Here is a tiny trained network, its code and every weight. The questions are about switching its units off for an input and a class, where a switched-off unit gives its printed mean instead of its output.

import numpy as np


def w(rows, s, z=0):
    codes = np.array(rows[::2]) - 128.0
    scale = np.full(codes.shape[1], s)
    scale[-1] = z or s
    return codes * scale


def norm(h):
    return h / np.sqrt((h * h).mean(-1, keepdims=True) + 1e-5)


def f(y):
    return y / 2 * (1 + np.tanh(0.7978845608 * (y + 0.044715 * y**3)))


def log_softmax(a):
    a = a - a.max(-1, keepdims=True)
    return a - np.log(np.exp(a).sum(-1, keepdims=True))


def net(x, mask):
    res = np.array(x, float).reshape(1, 6) / 4 @ E
    u = 0
    for l in range(3):
        y = f(norm(res) @ A[l][:, :-1].T + A[l][:, -1])
        res = res + np.where(mask[u : u + 10], y, B[l][:, -1]) @ B[l][:, :-1]
        u += 10
    return log_softmax(norm(res)[-1] @ U[:, :-1].T + U[:, -1])


A, B = {}, {}
E = w([
[18,198,48],'x0',
[129,219,172],'x1',
[6,55,254],'x2',
[128,123,126],'x3',
[127,130,132],'x4',
[127,144,131],'x5',
],0.003)
A[0] = w([
[89,149,113,35],'0.n0',
[143,196,103,198],'0.n1',
[84,82,24,235],'0.n2',
[108,131,127,79],'0.n3',
[80,113,121,124],'0.n4',
[100,122,126,41],'0.n5',
[186,80,214,193],'0.n6',
[71,119,136,43],'0.n7',
[14,232,120,141],'0.n8',
[146,254,208,252],'0.n9',
],0.0058,0.0013)
B[0] = w([
[135,158,126,109],'0.n0',
[123,57,96,186],'0.n1',
[114,60,58,230],'0.n2',
[123,141,127,113],'0.n3',
[113,116,106,143],'0.n4',
[127,153,125,106],'0.n5',
[157,30,58,252],'0.n6',
[105,120,114,126],'0.n7',
[116,53,59,242],'0.n8',
[122,1,57,253],'0.n9',
],0.0077,0.0019)
A[1] = w([
[90,169,112,58],'1.n0',
[96,180,122,112],'1.n1',
[81,122,188,44],'1.n2',
[73,142,168,84],'1.n3',
[44,139,206,114],'1.n4',
[229,63,232,2],'1.n5',
[63,194,104,104],'1.n6',
[144,1,66,171],'1.n7',
[91,149,136,95],'1.n8',
[180,233,27,220],'1.n9',
],0.0067,0.00099)
B[1] = w([
[156,115,107,117],'1.n0',
[152,114,103,115],'1.n1',
[93,75,156,122],'1.n2',
[114,82,149,119],'1.n3',
[107,68,181,125],'1.n4',
[36,105,11,158],'1.n5',
[163,84,91,120],'1.n6',
[142,252,177,254],'1.n7',
[135,107,128,119],'1.n8',
[125,50,225,147],'1.n9',
],0.011,0.0082)
A[2] = w([
[200,128,112,252],'2.n0',
[115,77,1,133],'2.n1',
[114,93,45,100],'2.n2',
[131,125,198,109],'2.n3',
[206,108,165,196],'2.n4',
[112,222,169,201],'2.n5',
[139,87,176,112],'2.n6',
[117,214,208,202],'2.n7',
[122,125,87,177],'2.n8',
[132,117,49,191],'2.n9',
],0.0083,0.0013)
B[2] = w([
[26,50,170,160],'2.n0',
[254,33,12,156],'2.n1',
[218,82,56,135],'2.n2',
[126,77,72,134],'2.n3',
[21,45,164,139],'2.n4',
[58,168,67,253],'2.n5',
[129,68,88,116],'2.n6',
[102,130,33,239],'2.n7',
[146,107,88,144],'2.n8',
[146,51,60,156],'2.n9',
],0.0085,0.0052)
U = w([
[86,148,88,188],'0',
[94,159,99,182],'1',
[233,42,62,144],'2',
[65,44,239,170],'3',
[107,222,123,119],'4',
[116,196,116,119],'5',
[184,174,230,19],'6',
[252,165,254,2],'7',
],0.0083,0.0064)

Each question gives the input, the list of numbers given to net, and the class t.
The units are the neurons (one row each of A and B). Each row of codes is followed by its name. A weight is (code - 128) times the scale printed after its matrix; where a second scale follows, it is the last column's (A, B and U).
mask holds one flag per neuron, layer by layer. A switched-off neuron (its flag False) gives its mean, the last column of its row in B, instead of its output. The means were averaged over made-up inputs and are rounded, as every weight is.
A unit's drop is (log p(t) with every unit on - log p(t) with that unit switched off) / (log p(t) with every unit on - log p(t) with every unit switched off).
The circuit of an input: a set's keep is (log p(t) with only the set's units on - log p(t) with every unit switched off) / (log p(t) with every unit on - log p(t) with every unit switched off). Starting from the 12 units with the biggest drops (on a tie, the unit counted first), units are removed one at a time, each time the one whose removal leaves the highest keep (on an exact tie, the one counted first), for as long as the keep stays at least 0.8.
circuit, biggest first: the units of the circuit, biggest drop first
most important unit: the unit with the biggest drop
top k neurons: the k neurons with the biggest drops, biggest first
top k neurons in layer l: the k neurons of layer l with the biggest drops, biggest first
drop of u: that unit's drop, to one decimal
input [6,2,-4,0,1,2], class 2: top 4 neurons in layer 1 : (1.n6; 1.n7; 1.n0; 1.n1)
input [7,6,4,-5,0,-3], class 2: circuit, biggest first : (1.n7; 1.n6; 2.n1)
input [-2,2,8,-1,-6,-2], class 3: circuit, biggest first : (1.n7; 1.n4; 2.n5)
input [4,-2,-7,-6,5,-2], class 3: top neuron : (1.n9)
input [8,-3,-8,0,7,-5], class 2: top 2 neurons : (1.n7; 0.n2)
input [-7,5,7,-1,-2,5], class 2: top 2 neurons : (1.n7; 1.n5)
input [-1,-7,-8,-6,-5,-8], class 3: top 3 neurons : (1.n9; 2.n4; 0.n9)
input [-3,-7,-8,3,5,-5], class 3: top 3 neurons : (1.n9; 2.n4; 0.n9)
input [-7,5,-1,-5,-4,1], class 2: top 3 neurons : (1.n5; 0.n2; 0.n8)
input [8,-7,3,4,5,7], class 2: top 3 neurons : (1.n7; 2.n1; 1.n6)
input [8,8,8,-3,5,2], class 2: top 3 neurons in layer 1 : (1.n7; 1.n6; 1.n9)
input [7,6,1,4,1,6], class 2: top 2 neurons : (2.n1; 1.n6)
input [-5,1,-8,4,-3,-1], class 3: top 2 neurons : (1.n9; 1.n7)
input [7,3,1,-5,-6,-7], class 2: most important unit : 2.n1
input [7,-5,-4,-6,5,-4], class 2: top 2 neurons in layer 1 : (1.n7; 1.n6)
input [1,-3,8,-5,5,-5], class 3: top 2 neurons in layer 1 : (1.n7; 1.n4)
input [8,-5,-1,5,3,4], class 2: drop of 1.n6 : 0.1
input [8,-5,-5,4,-7,0], class 2: drop of 2.n1 : 0.1
